Below are the code and all the weights of a small trained network. Each question names an input and a class and asks about switching units off, where a switched-off unit gives its printed mean instead of its output.

import numpy as np


def w(rows, s, z=0):
    codes = np.array(rows[::2]) - 128.0
    scale = np.full(codes.shape[1], s)
    scale[-1] = z or s
    return codes * scale


def norm(h):
    return h / np.sqrt((h * h).mean(-1, keepdims=True) + 1e-5)


def f(y):
    return np.maximum(y, 0)


def log_softmax(a):
    a = a - a.max(-1, keepdims=True)
    return a - np.log(np.exp(a).sum(-1, keepdims=True))


def net(x, mask):
    res = np.array(x, float).reshape(1, 5) / 4 @ E
    u = 0
    for l in range(2):
        y = f(norm(res) @ A[l][:, :-1].T + A[l][:, -1])
        res = res + np.where(mask[u : u + 7], y, B[l][:, -1]) @ B[l][:, :-1]
        u += 7
    return log_softmax(norm(res)[-1] @ U[:, :-1].T + U[:, -1])


A, B = {}, {}
E = w([
[2,138,149,15,89,153,222,156],'x0',
[72,192,133,125,224,57,161,20],'x1',
[134,125,91,102,162,172,50,49],'x2',
[85,69,192,156,137,46,18,133],'x3',
[179,109,226,230,115,141,125,75],'x4',
],0.0067)
A[0] = w([
[34,158,170,111,127,95,236,148,185],'L0N0',
[188,108,109,163,142,111,147,88,15],'L0N1',
[37,131,129,102,193,44,62,102,5],'L0N2',
[146,141,85,148,118,88,164,185,47],'L0N3',
[163,127,160,144,123,140,10,150,51],'L0N4',
[76,136,166,121,137,89,237,150,148],'L0N5',
[141,107,176,187,111,78,99,146,78],'L0N6',
],0.012,0.0025)
B[0] = w([
[143,38,161,243,127,62,160,153,247],'L0N0',
[212,177,166,128,149,113,99,140,164],'L0N1',
[23,194,115,79,217,154,47,76,217],'L0N2',
[123,159,151,81,109,152,60,107,161],'L0N3',
[96,51,99,175,140,73,177,105,191],'L0N4',
[145,101,80,134,6,108,180,101,218],'L0N5',
[116,132,226,57,136,86,138,152,185],'L0N6',
],0.013,0.011)
A[1] = w([
[113,157,7,104,155,112,210,137,193],'L1N0',
[91,74,143,157,23,131,161,85,184],'L1N1',
[98,150,194,175,108,170,86,69,239],'L1N2',
[67,155,84,120,123,86,64,94,89],'L1N3',
[193,150,49,103,124,172,121,127,64],'L1N4',
[118,34,107,90,79,134,36,183,128],'L1N5',
[203,164,37,154,152,92,110,73,252],'L1N6',
],0.016,0.0023)
B[1] = w([
[187,97,212,139,97,117,136,165,161],'L1N0',
[129,65,62,81,182,148,159,126,252],'L1N1',
[107,109,92,12,89,140,95,89,177],'L1N2',
[158,185,77,33,105,195,130,64,195],'L1N3',
[118,220,120,158,158,148,74,130,159],'L1N4',
[134,146,183,94,44,153,252,171,182],'L1N5',
[84,53,68,179,132,130,186,194,187],'L1N6',
],0.013,0.015)
U = w([
[142,232,144,114,80,206,127,179,109],'0',
[93,125,63,47,173,144,87,26,191],'1',
[154,23,127,120,117,117,217,143,203],'2',
[154,162,62,248,179,167,83,160,52],'3',
[181,125,218,145,162,76,52,85,67],'4',
[94,194,168,214,96,111,68,116,4],'5',
],0.014,0.0038)

Each question gives the input, the list of numbers given to net, and the class t.
The units are the neurons (one row each of A and B). Each row of codes is followed by its name. A weight is (code - 128) times the scale printed after its matrix; where a second scale follows, it is the last column's (A, B and U).
mask holds one flag per neuron, layer by layer. A switched-off neuron (its flag False) gives its mean, the last column of its row in B, instead of its output. The means were averaged over made-up inputs and are rounded, as every weight is.
A unit's drop is (log p(t) with every unit on - log p(t) with that unit switched off) / (log p(t) with every unit on - log p(t) with every unit switched off).
The circuit of an input: a set's keep is (log p(t) with only the set's units on - log p(t) with every unit switched off) / (log p(t) with every unit on - log p(t) with every unit switched off). Starting from the 12 units with the biggest drops (on a tie, the unit counted first), units are removed one at a time, each time the one whose removal leaves the highest keep (on an exact tie, the one counted first), for as long as the keep stays at least 0.8.
units of the circuit, in order: the units of the circuit, biggest drop first
k most important neurons: the k neurons with the biggest drops, biggest first
top k neurons in layer l: the k neurons of layer l with the biggest drops, biggest first
drop when u is switched off: that unit's drop, to one decimal
input [-7,0,0,6,1], class 4: units of the circuit, in order : (L1N1 L0N5)
input [-1,8,-5,5,6], class 1: units of the circuit, in order : (L0N2)
input [1,-2,4,1,-3], class 0: 2 most important neurons : (L0N0 L1N1)
input [-2,0,-3,-4,3], class 0: units of the circuit, in order : (L0N0 L0N1 L1N1)
input [-7,-6,2,-7,-3], class 3: units of the circuit, in order : (L1N4 L0N0 L1N6)
input [-4,4,-5,-1,-2], class 1: units of the circuit, in order : (L0N3 L1N5)
input [1,-4,8,3,-7], class 0: 3 most important neurons : (L1N5 L1N1 L1N0)
input [-3,-8,3,-1,-7], class 0: units of the circuit, in order : (L0N0 L1N5)
input [-7,3,-5,-1,-4], class 1: top 2 neurons in layer 1 : (L1N5 L1N0)
input [0,1,7,-6,6], class 3: 2 most important neurons : (L0N2 L0N6)
input [-5,5,2,-8,-7], class 3: 4 most important neurons : (L1N4 L1N6 L0N0 L0N2)
input [-5,-5,8,-5,5], class 3: top 2 neurons in layer 0 : (L0N0 L0N1)
input [-8,2,-4,1,1], class 4: top 2 neurons in layer 0 : (L0N6 L0N5)
input [-3,3,-6,1,6], class 4: 2 most important neurons : (L0N6 L0N1)
input [5,1,-2,6,-7], class 1: top neuron in layer 1 : (L1N3)
input [-5,-1,4,-8,-7], class 3: 3 most important neurons : (L1N4 L1N6 L0N2)
input [-5,-2,-4,-8,-4], class 3: top 2 neurons in layer 0 : (L0N2 L0N6)
input [7,6,-3,8,-1], class 1: drop when L0N2 is switched off : 4.0
input [-2,1,-6,8,5], class 4: drop when L1N1 is switched off : 0.2
input [-1,2,-3,5,1], class 1: most important neuron : (L0N2)
input [0,-1,4,-2,-7], class 0: drop when L0N0 is switched off : 0.5
